Here is a tiny trained network, its code and every weight. The questions are about switching its units off for an input and a class, where a switched-off unit gives its printed mean instead of its output.

import numpy as np


def w(rows, s, z=0):
    codes = np.array(rows[::2]) - 128.0
    scale = np.full(codes.shape[1], s)
    scale[-1] = z or s
    return codes * scale


def norm(h):
    return h / np.sqrt((h * h).mean(-1, keepdims=True) + 1e-5)


def f(y):
    return y / 2 * (1 + np.tanh(0.7978845608 * (y + 0.044715 * y**3)))


def log_softmax(a):
    a = a - a.max(-1, keepdims=True)
    return a - np.log(np.exp(a).sum(-1, keepdims=True))


def net(x, mask):
    res = np.array(x, float).reshape(1, 3) / 4 @ E
    u = 0
    for l in range(4):
        y = f(norm(res) @ A[l][:, :-1].T + A[l][:, -1])
        res = res + np.where(mask[u : u + 6], y, B[l][:, -1]) @ B[l][:, :-1]
        u += 6
    return log_softmax(norm(res)[-1] @ U[:, :-1].T + U[:, -1])


A, B = {}, {}
E = w([
[173,77,175,34,52,2],'x0',
[19,156,211,198,74,121],'x1',
[189,226,242,75,166,169],'x2',
],0.0061)
A[0] = w([
[43,49,186,217,84,140,138],'L0N1',
[103,159,131,236,230,80,24],'L0N2',
[162,88,87,138,214,62,51],'L0N3',
[190,105,237,127,90,76,143],'L0N4',
[33,121,216,121,72,181,2],'L0N5',
[106,254,95,172,177,168,89],'L0N6',
],0.0066,0.0032)
B[0] = w([
[88,173,82,102,150,116,253],'L0N1',
[221,57,67,63,190,152,143],'L0N2',
[38,254,173,111,154,62,147],'L0N3',
[69,103,137,55,106,127,234],'L0N4',
[131,223,111,182,174,90,182],'L0N5',
[72,120,126,54,186,149,224],'L0N6',
],0.0078,0.0037)
A[1] = w([
[101,124,92,99,157,107,86],'L1N1',
[49,125,106,63,128,173,54],'L1N2',
[175,155,253,130,157,154,5],'L1N3',
[101,164,147,102,99,75,176],'L1N4',
[93,79,107,160,130,95,55],'L1N5',
[213,132,96,119,142,125,76],'L1N6',
],0.013,0.0011)
B[1] = w([
[113,147,174,92,101,155,209],'L1N1',
[244,120,177,145,149,98,251],'L1N2',
[86,110,31,128,2,189,232],'L1N3',
[179,151,135,141,176,152,254],'L1N4',
[116,115,65,24,87,195,187],'L1N5',
[49,213,107,247,91,47,164],'L1N6',
],0.0084,0.0056)
A[2] = w([
[95,138,178,83,60,41,131],'L2N1',
[163,98,200,46,135,129,100],'L2N2',
[92,192,117,227,91,49,91],'L2N3',
[75,200,129,66,172,114,117],'L2N4',
[82,180,92,185,159,105,105],'L2N5',
[126,64,201,254,98,139,3],'L2N6',
],0.0093,0.0054)
B[2] = w([
[1,165,104,122,217,166,254],'L2N1',
[155,91,178,154,110,92,205],'L2N2',
[142,155,92,192,214,75,183],'L2N3',
[178,186,106,122,76,72,219],'L2N4',
[100,214,169,103,169,80,182],'L2N5',
[42,216,181,108,73,146,109],'L2N6',
],0.0083,0.0045)
A[3] = w([
[55,103,169,89,91,17,93],'L3N1',
[121,125,124,149,87,49,2],'L3N2',
[220,137,155,115,99,126,142],'L3N3',
[132,219,89,164,108,56,118],'L3N4',
[148,142,96,159,225,195,79],'L3N5',
[138,105,46,135,8,172,188],'L3N6',
],0.011,0.0036)
B[3] = w([
[146,78,220,148,190,174,205],'L3N1',
[114,133,218,63,99,133,121],'L3N2',
[212,175,78,161,71,28,152],'L3N3',
[104,173,66,183,154,114,237],'L3N4',
[77,34,235,94,188,104,196],'L3N5',
[125,104,115,141,11,160,253],'L3N6',
],0.012,0.007)
U = w([
[131,55,245,56,212,133,173],'0',
[98,98,66,97,23,180,250],'1',
[56,197,70,156,210,87,70],'2',
[247,144,85,133,87,43,26],'3',
],0.014,0.0021)

Each question gives the input, the list of numbers given to net, and the class t.
The units are the neurons (one row each of A and B). Each row of codes is followed by its name. A weight is (code - 128) times the scale printed after its matrix; where a second scale follows, it is the last column's (A, B and U).
mask holds one flag per neuron, layer by layer. A switched-off neuron (its flag False) gives its mean, the last column of its row in B, instead of its output. The means were averaged over made-up inputs and are rounded, as every weight is.
A unit's drop is (log p(t) with every unit on - log p(t) with that unit switched off) / (log p(t) with every unit on - log p(t) with every unit switched off).
The circuit of an input: a set's keep is (log p(t) with only the set's units on - log p(t) with every unit switched off) / (log p(t) with every unit on - log p(t) with every unit switched off). Starting from the 12 units with the biggest drops (on a tie, the unit counted first), units are removed one at a time, each time the one whose removal leaves the highest keep (on an exact tie, the one counted first), for as long as the keep stays at least 0.8.
units of the circuit, in order: the units of the circuit, biggest drop first
top k neurons: the k neurons with the biggest drops, biggest first
k most important neurons of layer l: the k neurons of layer l with the biggest drops, biggest first
drop when u is switched off: that unit's drop, to one decimal
input [2,-4,-1], class 2: units of the circuit, in order : [L1N6]
input [3,5,4], class 2: top 2 neurons : [L0N5, L1N5]
input [5,-2,1], class 0: top 2 neurons : [L2N1, L0N1]
input [-8,6,7], class 0: top 2 neurons : [L0N6, L3N5]
input [7,3,8], class 1: 2 most important neurons of layer 2 : [L2N5, L2N3]
input [3,4,4], class 1: top 3 neurons : [L1N3, L1N6, L0N3]
input [3,8,7], class 2: units of the circuit, in order : [L0N5, L3N4]
input [-2,-2,2], class 3: top 2 neurons : [L0N6, L2N1]
input [-6,0,7], class 1: 2 most important neurons of layer 3 : [L3N6, L3N1]
input [7,-8,-6], class 2: units of the circuit, in order : [L1N6, L2N1, L0N3]
input [1,7,6], class 2: 3 most important neurons of layer 0 : [L0N5, L0N2, L0N4]
input [-8,0,-6], class 0: top 2 neurons : [L3N5, L1N3]
input [4,4,5], class 1: top 2 neurons : [L1N3, L0N6]
input [-2,-3,0], class 3: top 2 neurons : [L0N3, L0N6]
input [2,2,1], class 3: most important neuron of layer 0 : [L0N4]
input [6,8,-5], class 2: top 2 neurons : [L2N1, L0N1]
input [6,0,-5], class 0: top 2 neurons : [L1N3, L3N1]
input [-3,-8,7], class 2: top 3 neurons : [L1N6, L1N5, L0N4]
input [4,-5,-1], class 2: top 2 neurons : [L1N6, L0N6]
input [0,0,3], class 3: top 3 neurons : [L1N2, L0N4, L3N3]
input [-7,-6,2], class 0: units of the circuit, in order : [L3N5]
input [-1,0,-3], class 3: 2 most important neurons of layer 0 : [L0N1, L0N5]
input [-2,2,4], class 1: 2 most important neurons of layer 0 : [L0N1, L0N4]
input [2,-1,5], class 1: 2 most important neurons of layer 0 : [L0N1, L0N6]
input [5,1,-4], class 0: drop when L1N3 is switched off : 1.0
input [-1,-3,8], class 1: drop when L1N3 is switched off : 1.2
